Here is a tiny trained network, its code and every weight. The questions are about switching its units off for an input and a target symbol, where a switched-off unit gives its printed mean instead of its output.

import numpy as np


def w(rows, s, z=0):
    codes = np.array(rows[::2]) - 128.0
    scale = np.full(codes.shape[1], s)
    scale[-1] = z or s
    return codes * scale


def f(y):
    return y / 2 * (1 + np.tanh(0.7978845608 * (y + 0.044715 * y**3)))


def softmax(a):
    e = np.exp(a - a.max(-1, keepdims=True))
    return e / e.sum(-1, keepdims=True)


def log_softmax(a):
    a = a - a.max(-1, keepdims=True)
    return a - np.log(np.exp(a).sum(-1, keepdims=True))


def net(x, mask):
    ids = ['αβγδεζηθλμξπστφψ'.index(c) for c in x.split()]
    T = len(ids)
    res = E[ids] + P[:T]
    u = 0
    for l in range(3):
        q, k, v = (res @ M[l].T for M in (Q, K, V))
        z = softmax(np.where(np.tri(T) > 0, q @ k.T / 3**0.5, -1e9)) @ v
        res = res + np.where(mask[u], z, O[l][:, -1]) @ O[l][:, :-1]
        u += 1
        y = f(res @ A[l][:, :-1].T + A[l][:, -1])
        res = res + np.where(mask[u : u + 4], y, B[l][:, -1]) @ B[l][:, :-1]
        u += 4
    return log_softmax(res[-1] @ U[:, :-1].T + U[:, -1])


Q, K, V, O, A, B = {}, {}, {}, {}, {}, {}
E = w([
[162,99,181],'α',
[152,87,170],'β',
[22,132,164],'γ',
[199,139,18],'δ',
[170,101,91],'ε',
[78,152,158],'ζ',
[145,243,213],'η',
[180,176,114],'θ',
[123,81,153],'λ',
[155,76,162],'μ',
[100,60,44],'ξ',
[8,115,34],'π',
[177,120,86],'σ',
[110,124,176],'τ',
[161,173,116],'φ',
[144,92,163],'ψ',
],0.015)
P = w([
[70,93,201],'0',
[140,203,58],'1',
[130,146,84],'2',
[148,128,80],'3',
[113,253,2],'4',
[119,226,19],'5',
],0.005)
Q[0] = w([
[142,63,188],'L0H1',
[27,254,115],'L0H1',
[127,113,60],'L0H1',
],0.0094)
K[0] = w([
[32,92,74],'L0H1',
[180,102,8],'L0H1',
[202,159,219],'L0H1',
],0.011)
V[0] = w([
[104,115,136],'L0H1',
[191,101,107],'L0H1',
[167,2,104],'L0H1',
],0.0086)
O[0] = w([
[123,87,92,136],'L0H1',
[186,152,195,75],'L0H1',
[17,7,253,10],'L0H1',
],0.0043,0.0014)
A[0] = w([
[63,113,127,4],'L0N1',
[61,70,152,108],'L0N2',
[252,142,133,89],'L0N3',
[118,161,81,175],'L0N4',
],0.012,0.0035)
B[0] = w([
[48,248,38,114],'L0N1',
[254,134,45,165],'L0N2',
[59,127,74,255],'L0N3',
[221,4,117,207],'L0N4',
],0.0057,0.0034)
Q[1] = w([
[1,231,202],'L1H1',
[219,15,70],'L1H1',
[60,179,6],'L1H1',
],0.0049)
K[1] = w([
[155,67,17],'L1H1',
[255,145,191],'L1H1',
[138,103,130],'L1H1',
],0.0097)
V[1] = w([
[121,210,254],'L1H1',
[116,82,6],'L1H1',
[138,77,143],'L1H1',
],0.0055)
O[1] = w([
[41,84,237,215],'L1H1',
[107,150,72,2],'L1H1',
[254,21,32,142],'L1H1',
],0.0068,0.0005)
A[1] = w([
[113,161,121,19],'L1N1',
[159,90,48,35],'L1N2',
[197,180,2,118],'L1N3',
[149,97,51,2],'L1N4',
],0.0085,0.007)
B[1] = w([
[162,54,254,86],'L1N1',
[70,37,122,125],'L1N2',
[105,84,222,254],'L1N3',
[79,17,149,113],'L1N4',
],0.0076,0.0035)
Q[2] = w([
[137,236,5],'L2H1',
[123,218,122],'L2H1',
[33,181,80],'L2H1',
],0.013)
K[2] = w([
[33,188,116],'L2H1',
[190,252,151],'L2H1',
[2,221,27],'L2H1',
],0.0067)
V[2] = w([
[218,111,170],'L2H1',
[63,138,248],'L2H1',
[127,147,77],'L2H1',
],0.013)
O[2] = w([
[226,60,194,225],'L2H1',
[254,216,23,250],'L2H1',
[72,56,114,65],'L2H1',
],0.0084,0.0027)
A[2] = w([
[98,102,204,3],'L2N1',
[251,103,53,166],'L2N2',
[162,187,235,183],'L2N3',
[121,59,160,64],'L2N4',
],0.012,0.0065)
B[2] = w([
[161,120,5,127],'L2N1',
[49,129,254,250],'L2N2',
[249,63,2,222],'L2N3',
[161,67,25,141],'L2N4',
],0.0077,0.014)
U = w([
[125,126,101,110],'α',
[154,139,231,160],'β',
[80,157,90,253],'γ',
[150,45,59,87],'δ',
[125,121,106,129],'ε',
[77,225,189,254],'ζ',
[232,223,71,44],'η',
[134,83,123,112],'θ',
[21,82,254,60],'λ',
[123,112,109,62],'μ',
[102,54,68,100],'ξ',
[13,81,108,112],'π',
[135,68,142,62],'σ',
[105,91,97,115],'τ',
[143,98,87,50],'φ',
[143,94,72,86],'ψ',
],0.0099,0.0084)

Each question gives the input, a string of symbols that net reads in full, and the target symbol t.
The units are the heads (3 rows each of Q, K, V and O) and the neurons (one row each of A and B). Each row of codes is followed by its name. A weight is (code - 128) times the scale printed after its matrix; where a second scale follows, it is the last column's (O, A, B and U).
mask holds one flag per unit, layer by layer, with each layer's heads first. A switched-off unit (its flag False) gives its mean, the last column of its rows in O or B, instead of its output. The means were averaged over made-up inputs and are rounded, as every weight is.
A unit's drop is (log p(t) with every unit on - log p(t) with that unit switched off) / (log p(t) with every unit on - log p(t) with every unit switched off).
The circuit of an input: a set's keep is (log p(t) with only the set's units on - log p(t) with every unit switched off) / (log p(t) with every unit on - log p(t) with every unit switched off). Starting from the 12 units with the biggest drops (on a tie, the unit counted first), units are removed one at a time, each time the one whose removal leaves the highest keep (on an exact tie, the one counted first), for as long as the keep stays at least 0.8.
circuit, biggest first: the units of the circuit, biggest drop first
k most important neurons: the k neurons with the biggest drops, biggest first
k most important neurons of layer l: the k neurons of layer l with the biggest drops, biggest first
input α μ α α σ, target λ: 2 most important neurons : (L2N2 L0N4)
input α η α γ, target γ: circuit, biggest first : (L0N1 L2H1)
input η η φ, target ζ: circuit, biggest first : (L1H1 L2H1 L2N2)
input η π η δ α φ, target ζ: 4 most important neurons : (L1N3 L2N3 L2N2 L0N3)
input α η α α λ, target ζ: circuit, biggest first : (L2N3)
input α μ α ψ, target β: circuit, biggest first : (L2N2 L2H1 L0H1)
input α μ π σ, target λ: circuit, biggest first : (L2N3 L2N2)
input α α μ, target β: 3 most important neurons : (L2N2 L0N4 L0N3)
input η γ ψ, target ζ: circuit, biggest first : (L2N3 L1H1 L0H1 L2H1)
input α η μ, target β: circuit, biggest first : (L2N2 L2H1)
input α η σ φ, target β: 2 most important neurons : (L0N4 L2N2)
input α η η δ, target δ: circuit, biggest first : (L0N4 L2N4 L2H1 L1N3)
input η σ α α, target ζ: 4 most important neurons : (L0N3 L2N3 L1N3 L0N2)
input π ζ μ, target γ: most important neuron : (L1N3)
input α α μ λ λ, target β: circuit, biggest first : (L0N3 L2H1 L0H1 L2N2)
input μ α ζ α, target δ: 2 most important neurons : (L0N2 L2N3)
input μ λ β, target δ: 2 most important neurons : (L0N2 L2N4)
input η α α α, target ζ: 2 most important neurons : (L2N3 L0N3)
input μ ε η η δ, target δ: circuit, biggest first : (L2H1 L0N4 L2N4 L1N3)
input α η μ η ψ, target ζ: 2 most important neurons : (L1N3 L2N2)
input μ ε τ, target δ: 3 most important neurons : (L0N2 L0N3 L2N2)
input α τ α λ δ α, target β: 3 most important neurons of layer 2 : (L2N2 L2N4 L2N1)
